102  114  124  103  155  148  148  141  138  130  123   89  144  122
180  101   42   94  128   86  132  159   90   94  137   89  107   97
 76   73  124  103  146   55  148  159   54  106  123  111   31  122
128  114  124  147  110  102  115   86  102  118  137  123  107   97
128  142  124  112  101  102   67   86  102   46  152   78   88  146
232   60   15   94  110   55  180  178   90  106  209  145  144  218
180  101   42   94  128   86  132  159  102   82  152   89  107   73
180  101   42   94  128   70  115  159   90   94  137   89  107   97
Counting starts at 0.
Find the entry in row 2 and column 0.
A: 76
Find the entry directly below the largest entry.
A: 180
Find the bottom-right entry.
A: 97
Find the entry at row 0, column 0.
A: 102
Find the entry at row 0, column 2.
A: 124
Find the entry just right of 111.
A: 31
Find the entry in the top-right corner.
A: 122
The entry just right of 78 is 88
The entry at row 0, column 1 -> 114
The entry directly above the largest entry: 128
The entry just left of the smallest entry -> 60
The bottom-left entry is 180
Find the entry in row 1 and column 0.
A: 180
Find the entry just left of 112.
A: 124
The largest entry: 232
The bottom entry of the column that holds the smallest entry -> 42
The minimum is 15
Find the entry directly below the smallest entry.
A: 42
The entry just left of 209 -> 106
Find the entry at row 1, column 1.
A: 101
The entry just left of 88 -> 78
Find the entry directly below 147.
A: 112
The entry directly below 31 -> 107
Find the entry at row 2, column 1.
A: 73

A =
[ 0.748  0.425 -0.895 -1.799  1.369 -0.596 -1.920  1.550 -0.318 -1.783
 -1.403  2.165 -0.810 -1.467  0.615 -0.426]
Find the first entry.
Answer: 0.748
Find the entry just left of 1.550.
Answer: -1.920
Find the 3rd entry from the right.
Answer: -1.467
Find the entry just right of -1.467.
Answer: 0.615
The 3rd entry from the left is -0.895
Find the first entry from the right.
Answer: -0.426
Find the entry just right of 0.748.
Answer: 0.425
The entry just left of 2.165 -> -1.403
Find the entry just right of the largest entry.
Answer: -0.810
Find the entry just left of the smallest entry.
Answer: -0.596

arr = [  2 -43 -13  -3  -8   8   7   3 -13   4   6]
The entry just left of 7 is 8
Report the third entry from the end.
Answer: -13
The 1st entry from the left is 2
The entry just left of -8 is -3

Questions about the row below.
1) Read off the third entry from the left.
2) Read off the 2nd entry from the right.
3) Read off the first entry from the left.
4) Read off the second entry.
array([233, 135, 136, 215,  10, 207, 184,  98])
1) 136
2) 184
3) 233
4) 135

Read these off the matrix that follows. Rows and columns are numbered from 0.
1) Report the entry in row 0 and column 0.
2) Report the bottom-right entry.
3) Report the entry at the centre.
4) Report the entry in the top-right corner.
5) Report the bottom-left entry.
6) Report the entry directly above the smallest entry.
7) Report the minimum.
8) Report the entry directly below -14.
  0  -10  -12  -14  -13   10   -4   14    6
 10   27  -34  -12  -13  -39  -44  -22  -27
  3   12   -4    2    0   -1   -8   12    9
1) 0
2) 9
3) -13
4) 6
5) 3
6) -4
7) -44
8) -12

Questions about the table below. Rows and columns are numbered from 0.
1) The entry at row 0, column 1?
2) The entry in the top-right corner?
3) The bottom-left entry?
4) The entry in row 1 and column 0?
5) The entry just right of 20?
6) The entry just right of -21?
7) The entry at row 1, column 2?
8) The entry directly below the largest entry?
[[-37  16 -46 -39 -21  24 -23  31]
 [ 12  -7  22   2  -1  11   3  -9]
 [  2   6  -4 -11 -11  20 -11   2]]
1) 16
2) 31
3) 2
4) 12
5) -11
6) 24
7) 22
8) -9

Read these off the table that follows.
1) Find the top-right entry.
2) Find the last entry, reading row by row.
3) Find the largest entry in the last row.
4) Find the entry directly below the largest entry.
5) Find the entry directly above the smallest entry.
6) Find the third entry on the main diagonal.
7) Find the entry directly below -12.
8) Find the top entry of the column that holds the largest entry.
[[  1  13   4  44  17  -9  12   4]
 [ -6  -6  -5  -7   4   3  -4  -5]
 [ -9  -5 -12 -11  11  -1  10  -4]
 [ 11   9  17  33  -7   1 -15   5]
 [ 15   7  23  31 -15   5 -27   4]
 [ 10  10  15  34  -3  -1 -11   5]
 [ -6  12  -7  34  28 -14  30   4]
 [ -7  -6  -8 -10   6   1   2  -5]
 [ -7  -6  -8 -11   6   1   3  -5]
 [  7  11  11  38   5  -5  -1   5]]
1) 4
2) 5
3) 38
4) -7
5) -15
6) -12
7) 17
8) 44

Questions about the grid below.
1) The entry just left of 2?
2) The maximum?
3) The entry just left of the largest entry?
4) The entry just right of -18?
5) The first entry in reading order?
6) The entry just right of the centre entry?
7) The 3rd entry in reading order?
[[-26, -5, -19, 5, 6], [-18, -6, -16, 3, 3], [-12, 2, 5, 35, -6]]
1) -12
2) 35
3) 5
4) -6
5) -26
6) 3
7) -19

data =
[[  6  15   4 -32 -19  16  22 -23 -13  10  -4]
 [ -1   0   9   7  -8  -9   8  -9  11 -25 -14]
 [-15  13  13 -37 -11  -3   2 -15 -20  15   3]
 [ 21   9  -3 -21   7  -3  24 -17 -19  10   2]
 [ 17   4   2  -4 -19  15  22  -5 -10   4 -18]
 [  7  12  -4 -14  -6  -5  27  -5 -14   0 -15]
 [-16  -1  14  -9 -15   5  -5 -22  12 -12  12]
 [ 11   4  -2 -31  -6  -3  -2 -15 -18  14  14]
 [ -4  10   8 -23 -17   6  10 -22   6 -19 -10]
 [  6  12  -5  15   6 -15  13   5  23 -17   4]
 [ 11  -2  -1  18   1 -14   6   1  18 -23  -2]
 [ 15   4  -1  17   2 -14   4   1  25 -25  11]
 [ -3  11   7 -22 -13   8   0 -22  15 -28 -11]]
Indices start at 0.
Which number is the entry in row 0 and column 0? 6
The entry in the bottom-right corner is -11
Which number is the entry just right of the centre entry? -5
Which number is the entry at row 2, column 0? -15
Which number is the bottom entry of the column that holds the smallest entry? -22
The entry in row 1 and column 1: 0
Which number is the entry directly below the centre entry? -3
Which number is the entry at the centre? 5
Which number is the entry in the bottom-left corner? -3
Which number is the bottom entry of the column that holds the largest entry? 0
The entry just right of the largest entry is -5
Which number is the entry in row 2 and column 1? 13
Which number is the entry at row 0, column 1? 15
The top-right entry is -4
The entry in row 1 and column 0 is -1
The maximum is 27
Which number is the entry directly below the smallest entry? -21
Which number is the top entry of the column that holds the largest entry? 22
Which number is the entry at row 2, column 2? 13
The entry at row 0, column 2 -> 4
The entry just left of the largest entry -> -5
The entry directly above the smallest entry is 7
The entry directly below 16 -> -9
